In the rows, zero is written as 100.
Facts:
K_870: skava K_713,K_68,K_595,K_660,K_663; baklok 207
K_613: baklok 69
K_114: skava K_248,K_260; baklok 498; trevus K_401
K_59: baklok 498
K_404: baklok 443; trevus K_399
K_814: baklok 69; trevus K_459,K_924
K_801: skava K_348,K_940; baklok 498
K_170: skava K_826; baklok 498
K_911: baklok 207
K_307: skava K_411,K_986; baklok 552
K_700: skava K_290,K_771,K_549; baklok 252
K_399: baklok 69
K_848: baklok 443
K_940: baklok 552; trevus K_382
K_108: baklok 252; trevus K_713,K_543
K_896: skava K_755,K_588,K_199,K_427,K_845; baklok 552; trevus K_382,K_223
K_663: baklok 498
K_427: baklok 207; trevus K_468
K_104: baklok 207; trevus K_382
K_552: baklok 498; trevus K_223,K_468
K_605: baklok 552; trevus K_868
K_68: baklok 443; trevus K_88
K_73: baklok 207; trevus K_685,K_468
K_31: skava K_295,K_968,K_755,K_439,K_485,K_482,K_549,K_911; baklok 207
K_823: skava K_458,K_660,K_424,K_721,K_940; baklok 207
K_856: baklok 552
K_508: baklok 498; trevus K_672
K_773: baklok 252
K_471: skava K_820; baklok 252; trevus K_940
K_413: skava K_773,K_603,K_824,K_826; baklok 252
K_233: baklok 252; trevus K_546
K_58: baklok 552
K_498: baklok 552
K_484: skava K_88,K_498,K_404; baklok 207; trevus K_849
K_511: baklok 498; trevus K_723
K_744: baklok 552; trevus K_723,K_868
K_332: skava K_991,K_399; baklok 552; trevus K_482
K_684: baklok 498; trevus K_482,K_424
K_723: baklok 207
K_906: baklok 498; trevus K_194
K_330: skava K_685,K_672,K_142,K_820; baklok 443; trevus K_295
K_515: baklok 207; trevus K_468
K_432: baklok 207
K_833: baklok 252; trevus K_382
K_706: baklok 69; trevus K_601
K_400: skava K_588,K_399; baklok 443
K_223: baklok 552
K_986: baklok 207; trevus K_399,K_833
K_206: skava K_92,K_399,K_613; baklok 207
K_821: skava K_390,K_856,K_911,K_578; baklok 207
K_526: baklok 207; trevus K_468
K_603: baklok 252; trevus K_260
K_88: baklok 552
K_409: skava K_713,K_607; baklok 252
K_75: skava K_991,K_856; baklok 498
K_39: baklok 207; trevus K_468
K_826: baklok 552
K_968: baklok 498; trevus K_515,K_182
K_84: baklok 207; trevus K_88
K_411: baklok 69; trevus K_330
K_4: baklok 207; trevus K_468
K_607: baklok 443; trevus K_223
K_390: baklok 552; trevus K_511,K_546,K_824
K_824: baklok 498; trevus K_868,K_212
K_14: baklok 552; trevus K_868
K_755: baklok 252
K_70: skava K_390,K_104; baklok 252; trevus K_729
K_401: skava K_393,K_348,K_19; baklok 69; trevus K_439
K_199: baklok 207
K_924: baklok 69
K_260: baklok 552; trevus K_4
K_711: skava K_659,K_348,K_215,K_248; baklok 552
K_485: baklok 498
K_601: baklok 552; trevus K_468
K_578: baklok 207; trevus K_660
K_742: skava K_803; baklok 69; trevus K_723
K_354: baklok 498; trevus K_569
K_248: baklok 207; trevus K_424
K_893: baklok 252; trevus K_432,K_409
K_393: baklok 252; trevus K_723,K_427,K_508
K_729: skava K_897,K_498,K_667,K_39,K_182; baklok 207; trevus K_382
K_458: baklok 207
K_99: baklok 498; trevus K_849
K_274: baklok 552; trevus K_295,K_424
K_659: baklok 252; trevus K_108
K_468: baklok 207
K_660: baklok 207
K_749: skava K_814,K_911,K_660; baklok 252
K_382: baklok 498
K_231: skava K_897,K_833,K_601,K_549,K_803; baklok 252
K_595: baklok 69; trevus K_223,K_14
K_55: baklok 69; trevus K_223,K_404,K_59
K_434: baklok 498; trevus K_468
K_459: baklok 498
K_588: baklok 498; trevus K_468
K_142: baklok 498; trevus K_543
K_364: baklok 552; trevus K_382
K_212: baklok 207; trevus K_897
K_544: baklok 207; trevus K_468,K_906
K_820: baklok 207
K_182: baklok 552
K_864: baklok 498; trevus K_382
K_495: skava K_439,K_212,K_826,K_59; baklok 443
K_194: skava K_382,K_744; baklok 443; trevus K_482,K_468
K_348: baklok 69
K_521: skava K_968,K_390; baklok 69
K_721: baklok 552
K_932: baklok 69; trevus K_295,K_849,K_549
K_685: baklok 252
K_672: baklok 443; trevus K_39
K_295: baklok 552
K_435: skava K_845; baklok 498; trevus K_723,K_382,K_546
K_421: skava K_427,K_946,K_459; baklok 69
K_713: baklok 207; trevus K_744
K_482: baklok 252; trevus K_723,K_59
K_507: skava K_691; baklok 207; trevus K_471,K_274,K_427
K_100: skava K_411,K_364,K_68,K_274,K_691,K_14; baklok 498
K_15: skava K_893,K_4,K_771,K_544; baklok 207
K_92: baklok 498
K_549: baklok 252
K_289: skava K_685; baklok 552; trevus K_468
K_667: baklok 252
K_946: baklok 443; trevus K_68
K_757: skava K_848,K_68,K_660,K_578; baklok 207
K_803: baklok 252
K_439: baklok 207; trevus K_468,K_59
K_569: baklok 552; trevus K_868
K_868: skava K_546,K_99,K_19; baklok 552; trevus K_468
K_19: baklok 552
K_897: baklok 443; trevus K_605
K_339: skava K_295,K_511,K_248,K_826; baklok 207
K_424: baklok 207
K_546: baklok 552; trevus K_868
K_845: baklok 252
K_917: skava K_364,K_544; baklok 252
K_557: baklok 69
K_529: baklok 498; trevus K_15,K_468,K_59
K_991: baklok 69; trevus K_14
K_492: baklok 207; trevus K_771,K_59
K_543: skava K_290,K_893,K_557,K_458; baklok 552
K_849: baklok 207
K_210: skava K_685,K_348,K_58,K_549,K_946; baklok 443; trevus K_468
K_290: baklok 252
K_215: baklok 252
K_691: baklok 498; trevus K_721,K_170,K_404
K_771: baklok 69

Known rows:
K_821: 86 99 113 100 112 77 117 82 105 125 92 91 110 116 84 100 106 105 95 121
 89 127 104 90 88 133 101 115 108 125 100 100 116 114 100 112 124 97 130
 91 110 97 71
K_856: 110 117 94 96 118 102 118 103 110 119 108 118 113 116 106 107 120 113
 111 113 105 87 112 115 112 99 94 111 111 92 93 118 111 113 111 109 99
 91 111 90 95 103 94
K_404: 97 112 85 100 80 106 110 105 104 103 103 110 88 103 106 115 91 113 103
 86 93 85 98 116 113 88 101 103 97 75 108 92 95 100 102 94 83 104 96 88
 105 103 102
K_917: 83 99 116 97 106 88 113 129 98 128 99 98 102 123 89 107 85 105 88 102 86
 112 93 93 109 128 87 101 96 80 111 105 85 99 89 107 105 120 108 87 98
 100 78
K_92: 101 116 96 93 95 108 110 100 109 114 102 106 101 111 106 114 102 110 104
 108 107 87 109 115 111 89 102 110 99 84 97 110 105 104 107 107 97 96
 104 85 99 96 93
K_206: 82 99 109 105 98 82 112 89 101 114 88 84 104 113 85 104 91 102 93 110 90
 120 104 94 88 117 105 106 94 109 107 94 106 113 103 108 115 100 128 77
 115 94 78
K_434: 74 111 101 100 94 99 116 115 109 102 98 109 95 102 96 104 94 107 95 102
 99 100 105 112 111 93 110 119 91 82 111 118 95 107 93 105 113 104 106
 78 102 92 90
K_549: 111 116 92 92 82 115 87 112 91 117 104 112 102 109 124 134 90 128 103
 106 102 79 118 116 101 79 98 89 93 63 83 102 87 85 112 85 86 96 94 73
 81 116 105
K_823: 81 95 118 104 104 73 121 95 96 123 93 97 107 110 75 97 96 102 94 96 78
 125 85 86 93 127 95 111 109 107 112 90 100 114 92 114 112 108 121 92
 115 100 77
K_721: 102 121 105 100 104 91 112 109 103 134 102 120 116 118 106 119 102 121
 112 91 96 86 99 100 115 98 80 95 117 90 91 95 106 109 110 109 82 96 104
 92 90 112 98
K_100: 69 102 122 103 119 67 133 111 105 136 92 99 110 121 74 94 93 106 99 92
 76 125 85 81 112 137 94 111 114 110 118 99 101 108 85 120 113 116 115
 107 99 92 71
K_991: 109 111 84 94 109 116 113 97 102 109 112 111 95 108 101 100 120 102 105
 113 110 91 102 128 117 91 105 123 111 87 94 121 104 97 102 107 101 102
 98 90 97 95 90
K_495: 100 113 91 106 91 78 111 74 122 105 86 84 94 121 92 102 102 102 102 126
 82 124 111 99 111 129 120 105 105 111 108 94 99 104 103 93 119 101 132
 90 110 89 83
K_826: 120 123 78 103 103 112 101 85 111 108 106 114 103 114 117 105 119 110
 117 122 109 75 123 125 114 81 105 107 105 82 85 113 107 108 114 92 90
 87 112 76 99 97 109
K_868: 62 116 113 119 88 69 107 112 105 110 91 87 97 107 89 108 84 110 89 101
 79 113 104 92 111 105 108 99 101 87 116 103 82 107 98 97 117 113 119 78
 112 86 89
K_114: 78 112 95 112 94 87 111 95 111 100 97 84 89 112 91 95 90 91 97 118 92
 115 108 106 105 109 109 112 90 89 116 114 91 102 89 106 116 107 121 79
 115 82 84
K_58: 100 123 90 117 93 100 102 95 97 102 103 112 96 105 106 105 97 108 112 98
 95 89 99 112 115 84 100 98 105 74 100 98 91 103 100 91 87 101 106 77
 106 97 112
K_182: 90 128 101 114 93 94 90 103 91 121 104 113 108 106 106 116 92 120 109 89
 83 89 102 105 110 73 87 92 111 72 95 91 93 100 96 89 72 107 102 77 96
 103 113

Rows:
No name comes twice in this set of rows, the named rows included.
95 100 100 105 113 90 112 105 105 113 95 94 102 122 93 93 110 94 90 130
 91 119 110 99 106 125 105 110 100 89 108 120 86 99 85 104 120 109 122
 83 94 94 83 | K_70
106 122 83 98 84 124 99 101 99 105 111 104 88 99 111 119 95 108 103 98
 110 70 101 128 114 68 104 98 100 67 92 99 96 93 110 97 85 101 90 79 104
 100 100 | K_348
93 108 102 104 104 102 96 101 85 122 101 106 112 112 105 109 98 107 98
 111 82 103 101 104 105 104 97 104 99 79 95 105 86 92 82 98 92 109 103
 82 90 102 100 | K_108
66 112 120 114 123 75 117 113 96 131 99 104 117 116 82 100 99 111 98 99
 80 112 94 89 110 111 86 110 115 98 109 109 94 108 89 110 103 115 116 87
 100 93 88 | K_307
99 119 89 96 125 111 115 102 107 114 109 120 110 108 113 97 126 115 108
 117 106 85 115 121 111 83 99 131 103 84 91 138 111 107 98 110 100 97
 106 79 96 94 102 | K_390
78 115 117 122 102 66 112 105 101 127 92 100 105 122 83 106 87 110 103
 91 80 115 92 81 113 121 87 89 115 95 109 85 91 112 97 106 96 111 121 90
 102 97 91 | K_543
101 110 96 78 119 112 133 116 114 131 119 135 111 109 113 110 119 122
 112 96 96 95 88 118 102 101 82 121 119 71 109 119 110 131 109 118 82 95
 79 110 94 93 82 | K_68
129 82 99 74 110 98 114 115 80 99 68 134 102 119 84 105 124 123 100 52
 148 36 117 102 153 103 94 138 91 137 50 94 153 40 99 117 121 98 112 78
 93 173 127 | K_660
93 103 94 101 99 105 108 115 98 101 100 99 91 113 104 105 100 96 88 111
 98 97 102 111 109 109 100 108 87 63 105 114 77 95 87 104 106 111 108 81
 103 95 92 | K_233
97 109 102 84 114 100 125 113 104 126 105 120 113 115 101 105 113 114
 110 93 105 91 95 107 112 104 87 116 110 91 100 111 108 111 100 122 97
 102 94 102 87 104 91 | K_663
81 109 106 122 83 82 97 107 91 107 93 79 89 115 89 105 70 96 82 112 76
 118 100 90 103 118 100 90 91 77 111 92 68 91 84 93 103 116 122 76 105
 93 84 | K_231
94 122 93 111 94 94 106 101 106 118 113 116 98 107 111 115 98 117 113 98
 79 98 94 109 107 83 89 89 117 62 109 93 83 124 107 92 67 101 97 93 104
 87 102 | K_88
84 113 101 118 114 83 115 102 111 110 97 95 99 114 87 88 108 102 97 122
 84 114 105 96 110 119 105 113 110 95 113 114 97 111 89 103 117 106 125
 83 110 82 89 | K_332
85 122 102 119 92 82 103 89 95 108 100 85 86 112 83 100 82 92 98 101 78
 113 92 98 112 110 107 94 109 96 107 91 82 95 87 99 99 121 112 83 108 85
 87 | K_401

Now the same objects, written a new way:
Known rows:
K_868: 111 118 104 105 82 106 130 81 94 94 92 93 103 114 94 79 120 92 107 108
 90 102 99 135 80 103
K_757: 92 132 99 61 109 94 118 106 114 105 96 102 118 104 83 91 98 96 103 114
 84 109 76 94 108 104
K_557: 106 107 94 106 105 102 87 116 101 99 94 103 85 110 103 111 99 97 101 97
 94 107 93 126 122 94
K_92: 92 92 98 116 107 90 86 90 112 110 98 94 97 82 98 100 89 98 99 98 98 91
 107 84 93 101
K_588: 87 104 90 121 113 90 102 83 98 108 104 90 87 97 95 93 100 99 96 96 117
 86 117 58 85 101
K_19: 118 80 103 109 94 102 95 96 93 100 107 108 98 109 106 114 100 98 102 92
 106 99 90 138 117 96
K_421: 99 105 102 116 87 101 98 99 112 73 104 107 112 97 102 93 100 94 104 113
 103 103 81 88 97 103
K_911: 102 93 94 103 114 84 102 97 103 122 116 99 96 110 94 103 89 102 96 97
 105 98 108 79 120 96
K_814: 87 101 96 104 112 97 105 116 103 110 107 96 91 112 93 104 102 111 100
 104 108 103 106 83 105 97
K_659: 110 87 97 102 92 99 109 101 89 90 110 104 98 115 108 108 103 107 97 98
 117 104 99 100 101 97
K_917: 103 122 105 70 105 110 112 105 109 99 85 108 110 98 92 101 105 92 104
 105 87 104 73 116 104 100
K_546: 111 82 104 107 86 105 105 97 90 106 106 94 100 112 97 95 107 107 105 93
 94 100 125 153 99 95
K_498: 108 79 106 121 96 109 76 92 95 104 87 100 96 80 115 113 99 96 103 79 98
 90 95 149 101 101
K_58: 119 84 100 115 92 100 107 90 92 96 109 109 95 111 111 111 100 93 102 93
 103 100 81 124 113 100
K_182: 107 84 105 116 96 107 79 90 97 102 90 103 101 87 114 112 101 96 102 86
 98 88 92 139 97 102
K_435: 90 103 106 102 93 104 96 98 106 96 120 91 102 83 100 83 97 100 97 109 96
 100 107 65 83 98
K_100: 93 137 101 63 103 106 108 116 116 97 80 105 112 93 82 93 102 90 105 115
 78 109 77 103 101 102
K_667: 109 85 103 110 93 104 81 95 102 100 89 101 96 79 119 112 94 95 100 85 97
 92 104 132 98 104

Rows:
No name comes twice in this set of rows, the named rows included.
105 88 96 119 101 91 88 92 104 94 102 102 95 96 107 103 91 97 98 99 103
 100 104 89 108 96 | K_459
93 100 105 77 116 103 94 125 91 128 109 88 84 100 97 104 108 109 104 86
 91 103 85 135 95 94 | K_364
107 130 100 68 97 99 115 107 106 89 91 113 116 112 98 95 101 95 103 116
 88 112 68 91 109 100 | K_823
111 86 93 107 98 90 96 98 87 96 113 102 91 115 113 106 97 107 94 99 118
 104 118 81 110 98 | K_248
93 106 107 116 86 126 98 106 103 80 100 97 97 99 115 97 102 98 98 105 91
 101 109 86 93 95 | K_742
96 94 101 81 104 104 124 115 98 130 88 93 100 110 86 94 110 110 106 93
 84 101 123 168 105 97 | K_14
96 88 106 103 99 104 103 97 102 104 97 105 105 94 100 103 99 97 104 94
 96 95 77 124 99 106 | K_223
97 97 92 112 106 90 115 82 91 103 113 91 90 119 100 97 101 100 93 98 116
 97 113 48 101 98 | K_439
97 113 104 74 99 95 126 98 112 106 101 105 119 108 87 98 103 95 102 109
 94 104 72 94 104 101 | K_749
105 101 108 94 87 107 96 99 96 86 98 99 108 97 109 98 105 102 101 103
 101 103 94 107 84 105 | K_471
94 111 107 79 100 109 119 107 108 107 88 106 114 99 92 99 105 95 109 100
 87 98 73 134 101 107 | K_307
104 79 101 105 93 100 116 99 89 97 113 105 100 115 101 106 105 106 101
 96 118 98 95 107 102 100 | K_260
103 87 94 113 94 89 103 92 96 100 111 95 102 104 93 90 97 111 99 104 104
 103 132 100 102 94 | K_824
99 80 110 103 91 120 115 97 97 114 103 90 99 99 101 98 104 103 101 91 85
 93 129 133 96 96 | K_744
88 96 101 112 95 96 104 83 120 95 104 100 115 87 84 90 93 95 102 107 99
 93 87 74 94 106 | K_400

The same objects again, as new rows of numbers:
Known rows:
K_932: 107 105 91 95 131 118 75 87 92 116 96 101 89 106 101 82 106 98 126 96 44
 96 106 90 96 112 108 85
K_382: 112 104 119 108 147 106 89 108 128 158 111 91 101 107 95 82 92 60 120 92
 53 74 110 99 75 77 109 77
K_755: 107 95 96 87 119 113 83 108 109 112 91 90 81 120 116 98 95 88 86 96 76
 78 112 86 70 90 103 93
K_595: 96 103 106 91 118 99 81 75 134 102 107 88 87 110 100 84 97 102 140 98 66
 85 102 81 89 55 116 85
K_84: 100 95 95 92 129 111 76 82 124 108 95 95 99 117 99 87 102 78 118 99 66
 86 114 89 75 94 82 85
K_104: 111 98 85 94 129 95 84 129 122 109 102 85 88 100 106 95 100 77 112 106
 67 86 109 84 71 72 82 72
K_868: 99 101 107 112 154 119 80 108 143 95 110 94 101 136 87 78 93 91 127 78
 122 83 111 106 89 120 104 65
K_940: 112 85 109 87 131 82 82 151 108 114 109 90 97 99 86 91 96 64 128 85 84
 87 103 87 99 69 107 71
K_482: 105 94 95 100 124 106 85 133 127 112 100 92 87 113 112 96 93 91 89 86 93
 77 114 88 86 117 110 76
K_924: 97 99 107 103 126 125 78 69 110 122 103 96 97 126 99 78 98 84 119 89 67
 83 114 93 79 80 98 97
K_248: 117 84 95 84 127 96 78 150 105 108 94 90 89 94 106 100 98 70 87 90 81 80
 118 90 96 120 109 61
K_75: 96 119 119 119 140 124 82 50 138 114 90 94 104 111 104 72 100 114 107
 102 76 81 108 96 68 68 89 101
K_434: 95 108 113 100 134 110 85 71 116 117 91 96 99 111 94 83 95 87 123 98 55
 73 114 99 91 102 110 67
K_274: 99 101 98 94 128 73 77 109 127 118 104 89 96 98 94 83 102 86 128 94 31
 99 106 82 98 96 96 89
K_68: 96 94 113 84 104 87 74 101 129 106 108 86 94 113 98 86 91 84 126 99 50
 94 107 74 86 52 107 112
K_182: 97 94 97 91 138 116 83 100 115 132 100 99 93 137 91 92 91 57 118 86 33
 83 111 100 86 126 88 78
K_290: 105 84 105 82 117 99 74 115 102 120 103 92 94 122 91 91 94 65 123 83 74
 87 119 79 91 93 106 86
K_667: 102 90 87 89 131 121 79 67 99 137 101 99 89 138 98 94 98 62 125 87 43 88
 109 89 78 114 90 82

Rows:
No name comes twice in this set of rows, the named rows included.
104 81 107 80 117 87 72 118 118 117 102 88 104 112 85 94 92 67 122 87 74
 88 117 78 94 68 97 85 | K_458
102 110 116 101 133 107 84 55 114 131 89 91 93 112 104 82 93 82 103 102
 38 76 114 96 66 81 100 95 | K_92
108 104 121 120 141 124 89 121 108 125 95 98 105 103 104 76 98 94 105
 100 118 71 106 101 78 58 104 71 | K_170
107 94 100 88 146 101 83 119 114 102 110 90 93 126 84 97 88 68 120 82 82
 79 105 100 87 104 110 67 | K_546
112 92 98 92 137 104 84 118 134 90 100 86 88 121 103 103 90 81 94 88 92
 76 112 97 78 129 101 72 | K_212
94 103 99 97 126 118 82 71 116 113 97 100 88 125 105 85 96 93 130 94 62
 79 108 93 92 100 108 81 | K_706
107 103 80 104 159 129 82 99 120 116 109 100 104 130 95 82 107 73 144 97
 73 90 111 102 73 115 67 63 | K_729
107 97 95 112 132 102 76 138 131 133 105 93 101 110 99 81 100 81 102 95
 57 93 123 91 83 128 86 82 | K_849
104 102 125 115 134 109 91 131 122 132 96 92 96 98 100 86 89 76 89 92 86
 62 109 99 86 81 120 73 | K_59
100 89 110 93 120 112 74 92 99 113 105 95 95 114 88 80 96 77 127 86 65
 87 108 88 93 67 119 90 | K_557
106 97 111 84 143 110 80 57 95 111 93 92 97 121 84 93 92 63 129 86 74 73
 114 103 86 104 117 73 | K_142

